Here is a tiny trained network, its code and every weight. The questions are about switching its units off for an input and a target symbol, where a switched-off unit gives its printed mean instead of its output.

import numpy as np


def w(rows, s, z=0):
    codes = np.array(rows[::2]) - 128.0
    scale = np.full(codes.shape[1], s)
    scale[-1] = z or s
    return codes * scale


def norm(h):
    return h / np.sqrt((h * h).mean(-1, keepdims=True) + 1e-5)


def f(y):
    return y / 2 * (1 + np.tanh(0.7978845608 * (y + 0.044715 * y**3)))


def softmax(a):
    e = np.exp(a - a.max(-1, keepdims=True))
    return e / e.sum(-1, keepdims=True)


def log_softmax(a):
    a = a - a.max(-1, keepdims=True)
    return a - np.log(np.exp(a).sum(-1, keepdims=True))


def net(x, mask):
    ids = ['βγδεζλμξπστφψ'.index(c) for c in x.split()]
    T = len(ids)
    res = E[ids] + P[:T]
    q, k, v = (norm(res) @ M[0].T for M in (Q, K, V))
    z = softmax(np.where(np.tri(T) > 0, q @ k.T / 2**0.5, -1e9)) @ v
    res = res + np.where(mask[0], z, O[0][:, -1]) @ O[0][:, :-1]
    y = f(norm(res) @ A[0][:, :-1].T + A[0][:, -1])
    res = res + np.where(mask[1:13], y, B[0][:, -1]) @ B[0][:, :-1]
    return log_softmax(norm(res)[-1] @ U[:, :-1].T + U[:, -1])


Q, K, V, O, A, B = {}, {}, {}, {}, {}, {}
E = w([
[65,125,145,135,94],'β',
[59,111,161,94,115],'γ',
[75,118,187,109,130],'δ',
[132,149,107,126,163],'ε',
[107,172,103,131,147],'ζ',
[100,78,167,102,103],'λ',
[186,91,120,199,80],'μ',
[126,146,130,3,107],'ξ',
[139,177,118,131,137],'π',
[151,151,112,125,153],'σ',
[119,165,106,128,151],'τ',
[109,118,114,34,112],'φ',
[132,164,110,129,151],'ψ',
],0.016)
P = w([
[164,138,184,128,106],'0',
[78,143,30,166,102],'1',
[66,119,26,171,112],'2',
[65,104,27,169,131],'3',
[73,86,13,158,145],'4',
[89,81,15,157,146],'5',
[87,67,2,153,155],'6',
[87,53,3,156,179],'7',
[94,53,7,149,179],'8',
[104,45,6,154,179],'9',
],0.0056)
Q[0] = w([
[108,236,88,93,157],'H1',
[163,84,168,106,3],'H1',
],0.012)
K[0] = w([
[185,147,142,121,134],'H1',
[76,72,6,144,140],'H1',
],0.014)
V[0] = w([
[254,133,122,100,181],'H1',
[154,117,119,168,8],'H1',
],0.0074)
O[0] = w([
[79,90,200,251,130,4],'H1',
[149,121,76,174,37,234],'H1',
],0.011,0.0013)
A[0] = w([
[139,169,61,45,137,201],'N1',
[169,44,119,121,82,173],'N2',
[72,141,133,114,91,172],'N3',
[98,118,131,21,76,155],'N4',
[62,158,247,44,38,207],'N5',
[143,181,133,65,214,1],'N6',
[151,151,119,152,219,52],'N7',
[45,95,161,153,101,245],'N8',
[235,73,115,190,57,76],'N9',
[91,101,173,108,202,53],'N10',
[162,192,139,149,133,136],'N11',
[147,99,177,121,96,147],'N12',
],0.012,0.0042)
B[0] = w([
[112,84,160,158,139,247],'N1',
[45,147,131,117,127,173],'N2',
[140,101,133,70,144,156],'N3',
[189,107,141,84,92,224],'N4',
[163,123,4,109,130,178],'N5',
[74,105,172,144,55,142],'N6',
[115,186,104,83,129,135],'N7',
[198,116,125,94,105,171],'N8',
[49,157,113,148,50,180],'N9',
[138,134,152,101,58,140],'N10',
[91,112,85,110,169,126],'N11',
[121,80,77,102,152,125],'N12',
],0.011,0.012)
U = w([
[221,115,41,52,76,147],'β',
[117,53,167,64,122,121],'γ',
[58,27,215,105,131,15],'δ',
[128,152,212,131,149,226],'ε',
[37,136,211,90,125,46],'ζ',
[121,15,57,210,186,2],'λ',
[136,149,97,219,2,141],'μ',
[142,217,54,103,180,106],'ξ',
[227,165,52,211,145,143],'π',
[164,69,202,239,117,200],'σ',
[96,254,175,34,96,68],'τ',
[48,146,88,114,234,199],'φ',
[188,217,170,123,113,210],'ψ',
],0.0085,0.0028)

Each question gives the input, a string of symbols that net reads in full, and the target symbol t.
The units are the heads (2 rows each of Q, K, V and O) and the neurons (one row each of A and B). Each row of codes is followed by its name. A weight is (code - 128) times the scale printed after its matrix; where a second scale follows, it is the last column's (O, A, B and U).
mask holds one flag per unit, heads first, then neurons. A switched-off unit (its flag False) gives its mean, the last column of its rows in O or B, instead of its output. The means were averaged over made-up inputs and are rounded, as every weight is.
A unit's drop is (log p(t) with every unit on - log p(t) with that unit switched off) / (log p(t) with every unit on - log p(t) with every unit switched off).
The circuit of an input: a set's keep is (log p(t) with only the set's units on - log p(t) with every unit switched off) / (log p(t) with every unit on - log p(t) with every unit switched off). Starting from the 12 units with the biggest drops (on a tie, the unit counted first), units are removed one at a time, each time the one whose removal leaves the highest keep (on an exact tie, the one counted first), for as long as the keep stays at least 0.8.
units of the circuit, in order: the units of the circuit, biggest drop first
k most important neurons: the k neurons with the biggest drops, biggest first
drop of u: that unit's drop, to one decimal
input ξ δ π, target ξ: units of the circuit, in order -> H1, N1, N4, N9
input γ μ ψ, target γ: units of the circuit, in order -> N1, N5, N9
input δ γ φ τ, target δ: 3 most important neurons -> N1, N6, N5
input τ φ β δ, target β: units of the circuit, in order -> N5
input ξ β μ β δ μ τ σ, target ξ: units of the circuit, in order -> H1, N7, N1, N4
input φ μ σ ψ τ γ φ ζ τ, target φ: 4 most important neurons -> N4, N7, N9, N5
input λ τ ξ μ φ ζ σ, target λ: units of the circuit, in order -> N1, N4
input φ β δ β β φ τ ψ, target φ: units of the circuit, in order -> N4, N7, N5
input δ σ ξ π, target δ: 3 most important neurons -> N1, N6, N5
input τ γ β μ τ λ μ ε δ ζ, target τ: units of the circuit, in order -> H1, N7, N1, N5
input φ τ φ ε μ ε τ ε, target φ: 2 most important neurons -> N4, N7
input π μ μ δ φ ζ γ σ, target π: 2 most important neurons -> N1, N4
input φ σ σ, target φ: 3 most important neurons -> N7, N4, N9
input ψ φ ψ γ φ μ ζ, target ψ: most important neuron -> N1
input π λ π, target π: 4 most important neurons -> N1, N9, N8, N4
input π β ε ξ π ψ, target π: 4 most important neurons -> N1, N4, N9, N8
input π φ μ τ ε, target π: 3 most important neurons -> N1, N4, N9
input τ ζ ζ τ π ξ δ μ ε, target τ: drop of H1 -> 1.3
input σ φ λ, target β: drop of N11 -> 0.0
input μ μ μ μ δ λ μ σ, target μ: drop of H1 -> 1.6
